Here is a tiny trained network, its code and every weight. The questions are about switching its units off for an input and a class, where a switched-off unit gives its printed mean instead of its output.

import numpy as np


def w(rows, s, z=0):
    codes = np.array(rows[::2]) - 128.0
    scale = np.full(codes.shape[1], s)
    scale[-1] = z or s
    return codes * scale


def norm(h):
    return h / np.sqrt((h * h).mean(-1, keepdims=True) + 1e-5)


def f(y):
    return np.maximum(y, 0)


def log_softmax(a):
    a = a - a.max(-1, keepdims=True)
    return a - np.log(np.exp(a).sum(-1, keepdims=True))


def net(x, mask):
    res = np.array(x, float).reshape(1, 7) / 4 @ E
    u = 0
    for l in range(2):
        y = f(norm(res) @ A[l][:, :-1].T + A[l][:, -1])
        res = res + np.where(mask[u : u + 5], y, B[l][:, -1]) @ B[l][:, :-1]
        u += 5
    return log_softmax(norm(res)[-1] @ U[:, :-1].T + U[:, -1])


A, B = {}, {}
E = w([
[128,89,204,108,136,110,121,76,74,87],'x0',
[48,85,196,135,113,147,129,87,201,125],'x1',
[112,119,75,225,92,95,136,166,221,115],'x2',
[85,151,84,183,183,124,138,21,37,138],'x3',
[158,134,157,42,118,165,144,133,75,183],'x4',
[119,85,118,183,180,97,180,118,1,221],'x5',
[142,72,127,115,182,63,129,119,53,139],'x6',
],0.0073)
A[0] = w([
[140,207,88,149,83,2,205,90,171,160,250],'L0N1',
[178,157,175,118,221,195,136,74,179,70,32],'L0N2',
[164,128,122,74,135,114,126,220,133,174,116],'L0N3',
[192,114,142,164,70,135,243,189,130,177,182],'L0N4',
[40,138,148,119,70,198,124,149,55,45,106],'L0N5',
],0.0055,0.0019)
B[0] = w([
[60,121,164,126,60,51,249,56,94,61,250],'L0N1',
[49,157,125,82,74,125,61,138,155,79,190],'L0N2',
[247,113,124,110,99,179,206,225,148,99,231],'L0N3',
[143,185,108,121,244,155,189,91,60,116,253],'L0N4',
[63,114,190,96,171,255,143,60,50,190,189],'L0N5',
],0.0078,0.0033)
A[1] = w([
[24,130,161,73,97,130,94,183,137,75,249],'L1N1',
[76,204,195,18,91,135,23,76,117,112,133],'L1N2',
[93,134,65,89,43,219,81,101,146,138,151],'L1N3',
[255,205,198,170,176,201,189,110,160,193,151],'L1N4',
[72,136,99,124,63,139,75,133,230,83,51],'L1N5',
],0.0051,0.0011)
B[1] = w([
[148,163,78,119,38,149,74,82,124,181,218],'L1N1',
[121,183,177,178,188,255,25,168,154,209,253],'L1N2',
[78,80,119,184,147,134,60,138,157,121,196],'L1N3',
[217,60,135,85,83,74,107,134,132,99,226],'L1N4',
[149,42,101,162,119,67,61,205,76,127,208],'L1N5',
],0.0086,0.0042)
U = w([
[106,107,103,149,57,54,93,169,163,50,91],'0',
[77,201,55,206,163,51,214,106,110,48,33],'1',
[99,106,209,107,196,53,139,56,25,162,250],'2',
[114,174,166,104,155,208,2,128,124,131,133],'3',
[240,130,108,30,115,130,186,203,105,89,112],'4',
],0.0089,0.0016)

Each question gives the input, the list of numbers given to net, and the class t.
The units are the neurons (one row each of A and B). Each row of codes is followed by its name. A weight is (code - 128) times the scale printed after its matrix; where a second scale follows, it is the last column's (A, B and U).
mask holds one flag per neuron, layer by layer. A switched-off neuron (its flag False) gives its mean, the last column of its row in B, instead of its output. The means were averaged over made-up inputs and are rounded, as every weight is.
A unit's drop is (log p(t) with every unit on - log p(t) with that unit switched off) / (log p(t) with every unit on - log p(t) with every unit switched off).
The circuit of an input: a set's keep is (log p(t) with only the set's units on - log p(t) with every unit switched off) / (log p(t) with every unit on - log p(t) with every unit switched off). Starting from all 10 units, units are removed one at a time, each time the one whose removal leaves the highest keep (on an exact tie, the one counted first), for as long as the keep stays at least 0.8.
units of the circuit, in order: the units of the circuit, biggest drop first
k most important neurons: the k neurons with the biggest drops, biggest first
k most important neurons of layer l: the k neurons of layer l with the biggest drops, biggest first
drop of u: that unit's drop, to one decimal
input [2,-7,-8,3,-2,-3,0], class 3: units of the circuit, in order -> L1N2, L0N2
input [1,1,-1,-1,8,1,2], class 4: units of the circuit, in order -> L0N3, L1N4
input [6,0,-5,-6,-4,-7,7], class 3: units of the circuit, in order -> L1N2
input [5,4,1,6,-7,-4,-3], class 3: units of the circuit, in order -> L1N2, L0N5, L0N2
input [-8,3,-8,-1,-6,7,-8], class 1: 2 most important neurons -> L0N3, L1N2
input [8,7,0,-1,6,-1,6], class 3: 2 most important neurons of layer 0 -> L0N1, L0N4
input [-6,1,6,8,6,-6,-4], class 0: 2 most important neurons of layer 1 -> L1N5, L1N3
input [-3,5,4,-5,-8,5,8], class 1: 2 most important neurons of layer 1 -> L1N4, L1N5
input [5,-6,-7,-3,-2,-6,6], class 3: 2 most important neurons -> L1N2, L0N2
input [6,-8,-1,-3,1,7,1], class 4: 2 most important neurons of layer 0 -> L0N3, L0N1
input [-3,-2,1,2,-2,-1,-5], class 1: 2 most important neurons of layer 0 -> L0N1, L0N2
input [-5,0,-4,0,-4,5,-3], class 1: 2 most important neurons of layer 1 -> L1N2, L1N5
input [4,-7,-7,3,1,-1,0], class 3: drop of L0N4 -> 0.2
input [5,-3,7,-3,-3,5,-8], class 1: most important neuron -> L0N4
input [-6,0,-7,-6,-8,8,5], class 4: drop of L0N3 -> 0.5
input [5,4,-4,-2,-2,1,-1], class 3: drop of L1N4 -> 0.0
